Below are the code and all the weights of a small trained network. Each question names an input and a class and asks about switching units off, where a switched-off unit gives its printed mean instead of its output.

import numpy as np


def w(rows, s, z=0):
    codes = np.array(rows[::2]) - 128.0
    scale = np.full(codes.shape[1], s)
    scale[-1] = z or s
    return codes * scale


def norm(h):
    return h / np.sqrt((h * h).mean(-1, keepdims=True) + 1e-5)


def f(y):
    return np.maximum(y, 0)


def log_softmax(a):
    a = a - a.max(-1, keepdims=True)
    return a - np.log(np.exp(a).sum(-1, keepdims=True))


def net(x, mask):
    res = np.array(x, float).reshape(1, 4) / 4 @ E
    u = 0
    for l in range(4):
        y = f(norm(res) @ A[l][:, :-1].T + A[l][:, -1])
        res = res + np.where(mask[u : u + 6], y, B[l][:, -1]) @ B[l][:, :-1]
        u += 6
    return log_softmax(norm(res)[-1] @ U[:, :-1].T + U[:, -1])


A, B = {}, {}
E = w([
[31,148,226,175,4],'x0',
[80,195,136,83,125],'x1',
[173,200,152,145,213],'x2',
[212,220,103,17,19],'x3',
],0.0016)
A[0] = w([
[67,137,185,44,61,91],'0.n0',
[76,170,135,156,78,4],'0.n1',
[90,94,91,78,61,47],'0.n2',
[101,98,144,36,74,59],'0.n3',
[117,254,134,79,114,55],'0.n4',
[149,179,109,74,50,58],'0.n5',
],0.0041,0.0031)
B[0] = w([
[194,99,55,122,161,251],'0.n0',
[103,95,157,100,129,149],'0.n1',
[79,75,71,50,2,181],'0.n2',
[124,109,83,193,68,186],'0.n3',
[103,250,120,64,171,222],'0.n4',
[79,134,173,171,193,223],'0.n5',
],0.0048,0.0017)
A[1] = w([
[100,75,180,168,70,216],'1.n0',
[143,53,112,206,219,4],'1.n1',
[120,203,201,3,127,23],'1.n2',
[103,156,67,74,184,120],'1.n3',
[90,153,195,44,92,80],'1.n4',
[209,101,92,122,205,126],'1.n5',
],0.005,0.0026)
B[1] = w([
[38,122,124,203,131,253],'1.n0',
[25,192,171,56,219,208],'1.n1',
[146,214,19,231,210,195],'1.n2',
[140,147,183,231,116,225],'1.n3',
[205,109,2,137,191,161],'1.n4',
[140,86,129,3,170,234],'1.n5',
],0.0044,0.003)
A[2] = w([
[84,123,115,101,201,65],'2.n0',
[182,253,85,153,113,5],'2.n1',
[100,59,128,135,48,107],'2.n2',
[142,101,67,121,12,41],'2.n3',
[163,39,76,109,102,170],'2.n4',
[203,187,134,92,135,160],'2.n5',
],0.006,0.003)
B[2] = w([
[132,150,153,140,91,238],'2.n0',
[178,131,32,172,254,246],'2.n1',
[111,197,81,110,160,232],'2.n2',
[41,235,187,143,65,213],'2.n3',
[141,136,122,71,45,217],'2.n4',
[123,103,61,167,94,252],'2.n5',
],0.0057,0.0025)
A[3] = w([
[77,190,166,198,158,156],'3.n0',
[124,128,116,204,108,46],'3.n1',
[164,76,201,52,253,5],'3.n2',
[137,32,155,181,121,168],'3.n3',
[80,230,145,78,25,15],'3.n4',
[97,112,81,188,116,56],'3.n5',
],0.0061,0.0028)
B[3] = w([
[200,96,123,128,103,254],'3.n0',
[170,77,162,110,135,147],'3.n1',
[68,225,189,2,109,181],'3.n2',
[85,99,110,111,192,147],'3.n3',
[65,141,54,202,30,186],'3.n4',
[150,114,198,78,168,164],'3.n5',
],0.006,0.005)
U = w([
[220,115,52,63,98,68],'0',
[203,204,11,185,232,255],'1',
[37,54,217,211,210,193],'2',
[52,214,195,17,216,227],'3',
[208,76,184,123,86,1],'4',
[184,35,184,185,82,3],'5',
[41,197,50,188,32,243],'6',
[255,124,206,163,118,1],'7',
],0.0071,0.0043)

Each question gives the input, the list of numbers given to net, and the class t.
The units are the neurons (one row each of A and B). Each row of codes is followed by its name. A weight is (code - 128) times the scale printed after its matrix; where a second scale follows, it is the last column's (A, B and U).
mask holds one flag per neuron, layer by layer. A switched-off neuron (its flag False) gives its mean, the last column of its row in B, instead of its output. The means were averaged over made-up inputs and are rounded, as every weight is.
A unit's drop is (log p(t) with every unit on - log p(t) with that unit switched off) / (log p(t) with every unit on - log p(t) with every unit switched off).
unit that matters most: the unit with the biggest drop
k most important neurons: the k neurons with the biggest drops, biggest first
k most important neurons of layer l: the k neurons of layer l with the biggest drops, biggest first
drop of u: that unit's drop, to one decimal
input [-2,1,-6,-5], class 2: unit that matters most	0.n0
input [-8,-1,-1,2], class 0: 2 most important neurons	(0.n5; 2.n5)
input [3,8,-7,-6], class 2: 2 most important neurons	(1.n0; 2.n3)
input [6,8,2,-5], class 2: 3 most important neurons	(0.n4; 1.n0; 2.n3)
input [-3,-6,-6,-2], class 3: 2 most important neurons	(1.n1; 0.n2)
input [3,-8,1,4], class 5: 2 most important neurons	(0.n5; 1.n0)
input [6,7,3,-5], class 2: 2 most important neurons	(0.n4; 1.n0)
input [0,6,-4,4], class 1: 3 most important neurons	(0.n4; 0.n5; 2.n1)
input [7,6,-7,-6], class 2: 4 most important neurons	(1.n0; 2.n3; 3.n5; 2.n4)
input [2,4,5,-3], class 7: 2 most important neurons of layer 0	(0.n4; 0.n2)
input [-3,-5,-5,-6], class 3: 2 most important neurons	(1.n1; 3.n2)
input [-8,7,3,-2], class 3: 2 most important neurons	(1.n5; 3.n2)
input [-2,4,-5,5], class 1: 4 most important neurons	(0.n4; 2.n1; 0.n5; 1.n3)
input [-7,5,-1,-2], class 3: unit that matters most	1.n5
input [5,-1,3,-3], class 2: 3 most important neurons	(1.n0; 0.n4; 3.n3)
input [-5,5,-1,-2], class 3: 2 most important neurons	(1.n5; 0.n4)
input [-6,-7,5,4], class 0: 2 most important neurons of layer 1	(1.n5; 1.n1)
input [-6,8,-7,6], class 1: 2 most important neurons of layer 0	(0.n5; 0.n4)
input [-7,8,0,-7], class 3: drop of 3.n2	0.1
input [7,2,7,8], class 1: drop of 1.n5	0.0
input [-3,-8,0,0], class 3: unit that matters most	1.n1
input [7,8,-8,-8], class 2: drop of 3.n4	0.2
input [7,-4,-4,-3], class 2: drop of 1.n0	1.5
